Below is a small trained network, with its code and all its weights. Each question gives an input and a target symbol and asks what happens when units are switched off, that is, made to give their printed mean instead of their output.

import numpy as np


def w(rows, s, z=0):
    codes = np.array(rows[::2]) - 128.0
    scale = np.full(codes.shape[1], s)
    scale[-1] = z or s
    return codes * scale


def norm(h):
    return h / np.sqrt((h * h).mean(-1, keepdims=True) + 1e-5)


def softmax(a):
    e = np.exp(a - a.max(-1, keepdims=True))
    return e / e.sum(-1, keepdims=True)


def log_softmax(a):
    a = a - a.max(-1, keepdims=True)
    return a - np.log(np.exp(a).sum(-1, keepdims=True))


def net(x, mask):
    ids = ['ΓΣΦΨΩηλμτ'.index(c) for c in x.split()]
    T = len(ids)
    res = E[ids] + P[:T]
    u = 0
    for l in range(3):
        r = norm(res)
        for j in range(2):
            rows = slice(3 * j, 3 * j + 3)
            q, k, v = (r @ M[l][rows].T for M in (Q, K, V))
            z = softmax(np.where(np.tri(T) > 0, q @ k.T / 3**0.5, -1e9)) @ v
            o = O[l][rows]
            res = res + np.where(mask[u + j], z, o[:, -1]) @ o[:, :-1]
        u += 2
    return log_softmax(norm(res)[-1] @ U[:, :-1].T + U[:, -1])


Q, K, V, O = {}, {}, {}, {}
E = w([
[151,130,106,203],'Γ',
[123,115,98,50],'Σ',
[154,95,150,105],'Φ',
[163,127,178,252],'Ψ',
[151,181,139,105],'Ω',
[123,62,131,95],'η',
[112,117,170,29],'λ',
[143,80,138,100],'μ',
[118,91,105,95],'τ',
],0.021)
P = w([
[226,77,219,133],'0',
[199,101,173,124],'1',
[170,122,121,132],'2',
[146,143,76,165],'3',
[121,175,38,188],'4',
[115,187,2,196],'5',
],0.008)
Q[0] = w([
[79,77,168,16],'0.h1',
[206,161,69,93],'0.h1',
[89,128,84,124],'0.h1',
[221,128,1,82],'0.h2',
[129,133,56,123],'0.h2',
[183,66,78,105],'0.h2',
],0.0089)
K[0] = w([
[114,161,196,48],'0.h1',
[62,96,51,90],'0.h1',
[102,159,130,147],'0.h1',
[138,146,7,129],'0.h2',
[149,142,98,118],'0.h2',
[70,185,91,126],'0.h2',
],0.014)
V[0] = w([
[172,129,78,136],'0.h1',
[190,131,76,90],'0.h1',
[2,160,111,122],'0.h1',
[110,154,182,123],'0.h2',
[96,200,125,151],'0.h2',
[201,141,141,121],'0.h2',
],0.0098)
O[0] = w([
[146,165,94,103,152],'0.h1',
[159,98,13,72,194],'0.h1',
[3,119,254,84,2],'0.h1',
[140,32,184,134,120],'0.h2',
[54,68,214,64,84],'0.h2',
[115,86,21,162,201],'0.h2',
],0.0046,0.0085)
Q[1] = w([
[200,146,154,65],'1.h1',
[93,138,117,161],'1.h1',
[102,117,225,221],'1.h1',
[121,133,93,5],'1.h2',
[104,104,247,176],'1.h2',
[158,205,173,160],'1.h2',
],0.012)
K[1] = w([
[100,107,8,121],'1.h1',
[152,128,207,158],'1.h1',
[197,85,175,139],'1.h1',
[87,122,106,78],'1.h2',
[253,97,148,111],'1.h2',
[129,53,125,158],'1.h2',
],0.015)
V[1] = w([
[91,97,67,101],'1.h1',
[111,159,171,164],'1.h1',
[125,173,110,119],'1.h1',
[104,148,123,26],'1.h2',
[155,19,86,163],'1.h2',
[177,251,127,136],'1.h2',
],0.012)
O[1] = w([
[116,165,205,82,173],'1.h1',
[129,114,99,102,1],'1.h1',
[81,89,140,142,165],'1.h1',
[211,176,161,171,115],'1.h2',
[19,192,178,136,242],'1.h2',
[164,1,166,69,236],'1.h2',
],0.0099,0.0067)
Q[2] = w([
[63,1,111,134],'2.h1',
[122,82,132,216],'2.h1',
[149,120,161,60],'2.h1',
[91,121,113,144],'2.h2',
[120,118,148,126],'2.h2',
[132,95,148,88],'2.h2',
],0.018)
K[2] = w([
[47,5,50,112],'2.h1',
[99,44,116,223],'2.h1',
[99,151,172,77],'2.h1',
[154,85,175,216],'2.h2',
[135,58,103,92],'2.h2',
[218,155,111,148],'2.h2',
],0.013)
V[2] = w([
[194,134,111,145],'2.h1',
[62,91,190,222],'2.h1',
[95,205,168,1],'2.h1',
[137,174,95,104],'2.h2',
[112,145,108,180],'2.h2',
[157,127,166,186],'2.h2',
],0.0077)
O[2] = w([
[84,108,90,106,183],'2.h1',
[201,87,101,97,1],'2.h1',
[41,3,139,190,133],'2.h1',
[159,132,127,27,158],'2.h2',
[59,101,141,141,110],'2.h2',
[48,64,27,146,114],'2.h2',
],0.0053,0.0052)
U = w([
[97,101,126,119,55],'Γ',
[175,146,242,169,220],'Σ',
[139,150,41,150,53],'Φ',
[91,97,104,128,75],'Ψ',
[181,47,137,98,255],'Ω',
[58,163,142,170,241],'η',
[171,126,132,248,218],'λ',
[123,197,35,86,30],'μ',
[89,158,193,43,11],'τ',
],0.012,0.0027)

Each question gives the input, a string of symbols that net reads in full, and the target symbol t.
The units are the heads (3 rows each of Q, K, V and O). Each row of codes is followed by its name. A weight is (code - 128) times the scale printed after its matrix; where a second scale follows, it is the last column's (O and U).
mask holds one flag per head, layer by layer. A switched-off head (its flag False) gives its mean, the last column of its rows in O, instead of its output. The means were averaged over made-up inputs and are rounded, as every weight is.
A unit's drop is (log p(t) with every unit on - log p(t) with that unit switched off) / (log p(t) with every unit on - log p(t) with every unit switched off).
The circuit of an input: a set's keep is (log p(t) with only the set's units on - log p(t) with every unit switched off) / (log p(t) with every unit on - log p(t) with every unit switched off). Starting from all 6 units, units are removed one at a time, each time the one whose removal leaves the highest keep (on an exact tie, the one counted first), for as long as the keep stays at least 0.8.
circuit, biggest first: the units of the circuit, biggest drop first
unit that matters most: the unit with the biggest drop
which heads matter: for each layer, one digit per head in row order, 1 if its drop is at least 0.15 and else 0, layers parted by /
drop of u: that unit's drop, to one decimal
input Ω η η, target η: which heads matter => 01 / 01 / 00
input Ω Σ Σ μ, target Σ: circuit, biggest first => (1.h2; 1.h1)
input Σ Ω η μ, target η: which heads matter => 00 / 11 / 10
input Ω Σ Ω, target Σ: which heads matter => 00 / 11 / 10
input Ψ η Γ λ μ, target λ: which heads matter => 10 / 01 / 00
input τ Σ η, target Σ: circuit, biggest first => (1.h2; 1.h1)
input Ω μ Φ, target μ: unit that matters most => 0.h1
input Ω η Ω μ λ μ, target λ: which heads matter => 00 / 01 / 00
input Ω μ Ω η μ, target η: circuit, biggest first => (1.h2; 0.h2)
input λ Σ Ω Σ Φ, target Σ: circuit, biggest first => (1.h1; 1.h2)
input μ Ω Γ, target Φ: which heads matter => 00 / 01 / 10
input μ Ω Φ η Φ, target η: which heads matter => 00 / 01 / 00
input Ψ μ Γ λ η Σ, target τ: circuit, biggest first => (1.h1; 0.h1)
input Φ η Ω η Ω μ, target Ω: circuit, biggest first => (1.h2)
input Ω Φ μ λ, target Σ: which heads matter => 00 / 01 / 00
input η Ω μ Ω Σ Φ, target Σ: circuit, biggest first => (1.h2; 1.h1; 0.h2)
input Ψ Σ η Ω, target η: which heads matter => 00 / 00 / 10
input Σ Ω μ Σ τ λ, target Σ: circuit, biggest first => (1.h2; 0.h1)
input μ Ω μ η Ω, target η: circuit, biggest first => (2.h1; 1.h2)
input μ Ω τ η η, target η: circuit, biggest first => (1.h2)
input Γ Ω Ω Ω μ η, target μ: which heads matter => 11 / 01 / 10
input Σ τ Γ, target Φ: drop of 2.h2 => 0.1
input Σ Σ μ, target Σ: drop of 1.h2 => 0.5
input Φ Ω Ψ μ Σ τ, target η: drop of 2.h1 => 0.6
input Φ Ω Ω Ω τ Ω, target τ: drop of 0.h1 => 0.1
